Below is a small trained network, with its code and all its weights. Each question gives an input and a target symbol and asks what happens when units are switched off, that is, made to give their printed mean instead of their output.

import numpy as np


def w(rows, s, z=0):
    codes = np.array(rows[::2]) - 128.0
    scale = np.full(codes.shape[1], s)
    scale[-1] = z or s
    return codes * scale


def norm(h):
    return h / np.sqrt((h * h).mean(-1, keepdims=True) + 1e-5)


def f(y):
    return np.maximum(y, 0)


def softmax(a):
    e = np.exp(a - a.max(-1, keepdims=True))
    return e / e.sum(-1, keepdims=True)


def log_softmax(a):
    a = a - a.max(-1, keepdims=True)
    return a - np.log(np.exp(a).sum(-1, keepdims=True))


def net(x, mask):
    ids = ['αβδεσψ'.index(c) for c in x.split()]
    T = len(ids)
    res = E[ids] + P[:T]
    r = norm(res)
    for j in range(2):
        rows = slice(3 * j, 3 * j + 3)
        q, k, v = (r @ M[0][rows].T for M in (Q, K, V))
        z = softmax(np.where(np.tri(T) > 0, q @ k.T / 3**0.5, -1e9)) @ v
        o = O[0][rows]
        res = res + np.where(mask[j], z, o[:, -1]) @ o[:, :-1]
    y = f(norm(res) @ A[0][:, :-1].T + A[0][:, -1])
    res = res + np.where(mask[2:14], y, B[0][:, -1]) @ B[0][:, :-1]
    return log_softmax(norm(res)[-1] @ U[:, :-1].T + U[:, -1])


Q, K, V, O, A, B = {}, {}, {}, {}, {}, {}
E = w([
[145,89,103,190,212,140,63,222,134,185,103,114],'α',
[130,215,230,28,108,123,88,166,91,129,134,36],'β',
[24,205,165,186,143,150,88,50,76,53,113,168],'δ',
[53,214,51,98,188,81,252,112,184,99,210,194],'ε',
[71,63,77,191,85,111,105,99,96,204,109,111],'σ',
[43,198,61,20,94,163,242,158,109,35,37,115],'ψ',
],0.017)
P = w([
[32,113,93,83,176,130,106,163,118,183,108,194],'0',
[37,128,117,190,130,38,141,204,152,57,109,73],'1',
[203,53,187,128,208,10,177,75,94,130,71,240],'2',
[158,158,82,94,75,167,119,93,250,185,112,97],'3',
[106,59,108,75,182,131,148,159,92,144,124,127],'4',
[176,117,175,107,76,4,196,174,190,110,45,253],'5',
[197,99,106,99,177,164,138,85,106,213,103,152],'6',
],0.012)
Q[0] = w([
[221,156,174,126,105,115,137,62,226,159,40,172],'h0',
[106,92,165,147,136,103,197,128,183,107,126,135],'h0',
[134,174,101,158,72,197,111,136,254,114,169,96],'h0',
[68,79,132,97,169,152,116,182,21,114,184,116],'h1',
[158,132,194,157,103,159,135,114,202,146,79,137],'h1',
[72,139,80,88,124,217,102,89,172,189,166,41],'h1',
],0.0079)
K[0] = w([
[63,214,57,149,24,157,52,169,214,120,189,2],'h0',
[139,144,3,132,116,153,59,108,205,117,164,203],'h0',
[101,132,142,226,95,25,126,164,198,50,173,94],'h0',
[215,68,111,46,219,135,163,63,43,106,161,217],'h1',
[92,204,61,163,73,114,149,176,231,120,57,64],'h1',
[121,71,134,172,187,49,146,176,6,12,166,66],'h1',
],0.0067)
V[0] = w([
[137,179,133,35,167,183,174,212,101,152,43,70],'h0',
[87,8,122,121,2,113,101,93,131,155,88,108],'h0',
[213,94,26,111,112,137,147,173,147,82,74,219],'h0',
[166,138,129,64,27,116,115,136,55,191,165,84],'h1',
[152,145,197,190,121,174,93,161,76,102,50,61],'h1',
[155,123,168,160,199,88,130,163,156,219,128,91],'h1',
],0.007)
O[0] = w([
[157,175,115,145,163,180,172,37,212,125,90,130,221],'h0',
[48,197,202,131,169,24,142,142,91,129,147,79,72],'h0',
[73,126,169,149,151,171,119,59,187,115,245,180,64],'h0',
[57,125,108,75,151,116,223,103,107,90,145,31,2],'h1',
[107,171,104,195,241,134,128,159,182,57,48,143,112],'h1',
[142,255,123,197,35,216,188,174,4,133,120,88,165],'h1',
],0.0077,0.0052)
A[0] = w([
[147,177,191,46,159,141,68,207,191,202,120,87,164],'n0',
[1,150,161,218,62,150,146,54,166,161,202,128,131],'n1',
[68,169,96,47,162,168,138,32,104,97,103,161,58],'n2',
[143,128,124,134,146,135,145,206,139,139,79,208,214],'n3',
[68,54,225,108,8,186,136,171,135,187,105,204,159],'n4',
[114,162,199,173,120,152,101,90,59,84,64,211,252],'n5',
[108,126,81,212,152,101,150,154,173,177,161,195,172],'n6',
[166,139,53,166,13,72,118,70,102,179,112,114,195],'n7',
[146,79,89,130,54,169,143,83,160,180,148,98,76],'n8',
[68,65,64,55,77,117,165,111,121,127,128,96,114],'n9',
[54,113,167,148,123,142,81,171,113,146,97,111,177],'n10',
[168,211,150,189,127,188,180,63,93,114,123,180,97],'n11',
],0.008,0.0041)
B[0] = w([
[138,158,217,111,144,88,207,185,98,204,101,211,198],'n0',
[148,179,181,88,121,143,168,54,74,193,102,208,178],'n1',
[158,202,25,100,134,169,85,243,100,211,146,77,185],'n2',
[115,68,122,153,117,117,45,208,200,78,128,49,247],'n3',
[136,101,99,179,104,83,177,107,89,85,49,97,195],'n4',
[122,136,104,173,160,125,79,132,23,77,120,172,255],'n5',
[82,124,231,139,82,146,115,156,186,230,60,202,227],'n6',
[102,68,137,152,153,139,182,58,44,159,122,119,195],'n7',
[145,107,73,130,201,141,169,99,120,169,51,155,156],'n8',
[128,191,107,100,134,131,204,173,156,207,220,25,158],'n9',
[163,87,118,99,81,108,106,146,92,154,152,161,190],'n10',
[89,196,2,14,122,146,58,74,103,146,109,168,207],'n11',
],0.0072,0.0094)
U = w([
[186,75,90,150,126,74,116,210,146,123,123,139,114],'α',
[173,189,194,98,120,72,157,137,65,164,184,64,253],'β',
[101,170,128,169,48,174,122,124,92,67,98,192,41],'δ',
[83,125,134,57,130,125,179,92,196,141,168,193,152],'ε',
[135,56,98,122,2,106,182,54,107,173,126,80,188],'σ',
[105,110,50,100,174,135,234,155,120,75,80,69,31],'ψ',
],0.0076,0.0017)

Each question gives the input, a string of symbols that net reads in full, and the target symbol t.
The units are the heads (3 rows each of Q, K, V and O) and the neurons (one row each of A and B). Each row of codes is followed by its name. A weight is (code - 128) times the scale printed after its matrix; where a second scale follows, it is the last column's (O, A, B and U).
mask holds one flag per unit, heads first, then neurons. A switched-off unit (its flag False) gives its mean, the last column of its rows in O or B, instead of its output. The means were averaged over made-up inputs and are rounded, as every weight is.
A unit's drop is (log p(t) with every unit on - log p(t) with that unit switched off) / (log p(t) with every unit on - log p(t) with every unit switched off).
The circuit of an input: a set's keep is (log p(t) with only the set's units on - log p(t) with every unit switched off) / (log p(t) with every unit on - log p(t) with every unit switched off). Starting from the 12 units with the biggest drops (on a tie, the unit counted first), units are removed one at a time, each time the one whose removal leaves the highest keep (on an exact tie, the one counted first), for as long as the keep stays at least 0.8.
units of the circuit, in order: the units of the circuit, biggest drop first
unit that matters most: the unit with the biggest drop
which heads matter: for each layer, one digit per head in row order, 1 if its drop is at least 0.15 and else 0, layers parted by /
input β α β α, target δ: which heads matter : 01
input α β ψ β σ ψ, target ψ: which heads matter : 01
input α β ψ ψ α α, target ε: units of the circuit, in order : [h0 h1]
input δ ε β, target α: units of the circuit, in order : [h0 h1]
input δ α β β ψ β, target ψ: units of the circuit, in order : [h1]
input β δ σ α ψ, target β: which heads matter : 10
input β δ β, target ψ: units of the circuit, in order : [h0 h1]
input ε δ β, target σ: units of the circuit, in order : [h1 h0]
input δ δ ψ, target α: units of the circuit, in order : [h1 n3 n11]
input ψ α α ε β, target δ: which heads matter : 11
input δ δ β ε, target α: units of the circuit, in order : [h1 h0]
input δ α β, target α: units of the circuit, in order : [h1 h0]
input ε ψ σ σ, target ε: which heads matter : 11
input β α ε σ α, target σ: units of the circuit, in order : [h1 n4]
input α α ψ α σ, target ε: unit that matters most : h0
input δ β δ δ, target ψ: which heads matter : 11
input ψ δ β, target ε: which heads matter : 11
input ε ε α ε, target σ: units of the circuit, in order : [h1 n7]
input α α σ σ σ, target β: which heads matter : 10
input δ α α β, target δ: which heads matter : 01
